Below are the code and all the weights of a small trained network. Each question names an input and a class and asks about switching units off, where a switched-off unit gives its printed mean instead of its output.

import numpy as np


def w(rows, s, z=0):
    codes = np.array(rows[::2]) - 128.0
    scale = np.full(codes.shape[1], s)
    scale[-1] = z or s
    return codes * scale


def f(y):
    return np.maximum(y, 0)


def log_softmax(a):
    a = a - a.max(-1, keepdims=True)
    return a - np.log(np.exp(a).sum(-1, keepdims=True))


def net(x, mask):
    res = np.array(x, float).reshape(1, 5) / 4 @ E
    y = f(res @ A[0][:, :-1].T + A[0][:, -1])
    res = res + np.where(mask, y, B[0][:, -1]) @ B[0][:, :-1]
    return log_softmax(res[-1] @ U[:, :-1].T + U[:, -1])


A, B = {}, {}
E = w([
[245,182,150,153,157,221,172,255,214],'x0',
[77,38,87,151,227,217,155,161,46],'x1',
[33,250,132,225,136,179,98,110,101],'x2',
[113,121,100,142,117,125,156,124,165],'x3',
[111,121,116,131,113,121,113,157,141],'x4',
],0.0093)
A[0] = w([
[159,198,188,114,22,85,110,74,162,98],'N1',
[181,2,121,30,105,83,166,148,150,47],'N2',
[114,87,107,142,163,200,136,140,68,132],'N3',
[51,97,121,100,69,78,104,67,78,146],'N4',
[37,220,154,186,136,148,130,97,123,20],'N5',
[79,199,120,184,111,161,123,97,126,96],'N6',
[149,135,162,155,129,124,142,191,106,160],'N7',
[195,173,182,163,158,170,165,186,186,158],'N8',
[47,110,116,74,139,95,101,57,119,118],'N9',
[101,131,146,184,115,135,177,79,130,97],'N10',
[97,167,110,181,114,147,110,134,101,20],'N11',
[138,177,150,75,68,76,80,112,163,47],'N12',
[145,62,159,53,122,121,152,100,162,3],'N13',
[109,164,160,212,150,136,116,178,139,71],'N14',
[60,31,122,133,248,173,121,146,93,83],'N15',
[150,157,151,109,113,122,92,117,142,121],'N16',
[106,94,111,154,117,97,94,88,115,124],'N17',
[75,83,144,153,99,51,130,49,68,143],'N18',
],0.0094,0.0025)
B[0] = w([
[37,162,71,12,70,108,195,75,171,216],'N1',
[178,102,131,215,172,61,17,53,21,250],'N2',
[49,178,84,46,67,128,157,132,185,194],'N3',
[123,134,190,197,173,207,171,205,164,228],'N4',
[172,109,139,155,168,52,83,103,2,209],'N5',
[176,112,106,134,151,75,25,108,45,195],'N6',
[135,158,138,124,155,199,129,136,183,165],'N7',
[163,100,182,148,149,219,164,207,171,233],'N8',
[163,67,187,204,175,195,124,172,209,210],'N9',
[152,100,118,104,172,98,112,147,111,157],'N10',
[136,102,152,140,156,81,117,107,50,167],'N11',
[117,170,73,71,84,75,194,81,139,190],'N12',
[135,106,105,167,181,60,75,97,98,186],'N13',
[175,104,102,170,144,104,118,143,68,177],'N14',
[29,230,47,41,58,52,191,69,167,228],'N15',
[102,131,93,88,110,143,151,116,167,158],'N16',
[135,44,143,128,148,159,148,155,171,176],'N17',
[161,34,170,98,148,195,170,212,195,227],'N18',
],0.0069,0.014)
U = w([
[158,101,182,137,151,197,167,228,184,250],'0',
[36,162,48,45,71,91,202,73,142,108],'1',
[171,106,112,155,155,68,11,81,41,34],'2',
],0.012,0.0015)

Each question gives the input, the list of numbers given to net, and the class t.
The units are the neurons (one row each of A and B). Each row of codes is followed by its name. A weight is (code - 128) times the scale printed after its matrix; where a second scale follows, it is the last column's (A, B and U).
mask holds one flag per neuron, in row order. A switched-off neuron (its flag False) gives its mean, the last column of its row in B, instead of its output. The means were averaged over made-up inputs and are rounded, as every weight is.
A unit's drop is (log p(t) with every unit on - log p(t) with that unit switched off) / (log p(t) with every unit on - log p(t) with every unit switched off).
The circuit of an input: a set's keep is (log p(t) with only the set's units on - log p(t) with every unit switched off) / (log p(t) with every unit on - log p(t) with every unit switched off). Starting from the 12 units with the biggest drops (on a tie, the unit counted first), units are removed one at a time, each time the one whose removal leaves the highest keep (on an exact tie, the one counted first), for as long as the keep stays at least 0.8.
units of the circuit, in order: the units of the circuit, biggest drop first
most important unit: the unit with the biggest drop
k most important neurons: the k neurons with the biggest drops, biggest first
drop of u: that unit's drop, to one decimal
input [-8,-8,8,-4,-3], class 0: 3 most important neurons -> [N4 N18 N9]
input [-8,-6,6,-4,6], class 0: units of the circuit, in order -> [N4]
input [-3,1,-3,8,-7], class 0: 3 most important neurons -> [N5 N6 N18]
input [-6,-7,-1,-7,-8], class 1: 3 most important neurons -> [N1 N12 N8]
input [-6,6,-3,5,4], class 0: 4 most important neurons -> [N9 N4 N18 N1]
input [2,-3,4,-2,7], class 2: 2 most important neurons -> [N15 N3]
input [-8,4,7,-5,-1], class 0: 2 most important neurons -> [N18 N4]
input [-2,-2,-2,-3,4], class 0: 4 most important neurons -> [N15 N5 N6 N3]
input [-8,6,-3,3,8], class 0: 3 most important neurons -> [N9 N4 N18]
input [-1,-5,-7,7,2], class 2: 2 most important neurons -> [N2 N15]
input [-4,-4,7,4,-3], class 2: 2 most important neurons -> [N5 N6]
input [-2,6,5,3,6], class 1: 3 most important neurons -> [N15 N2 N3]
input [6,7,6,-8,-5], class 1: 2 most important neurons -> [N15 N3]
input [5,4,7,-8,-7], class 2: most important unit -> N5
input [5,-4,-8,-5,8], class 2: drop of N2 -> 0.9
input [6,-2,-8,-2,-4], class 2: drop of N2 -> 1.1
input [-3,7,0,-3,6], class 1: drop of N15 -> 1.1
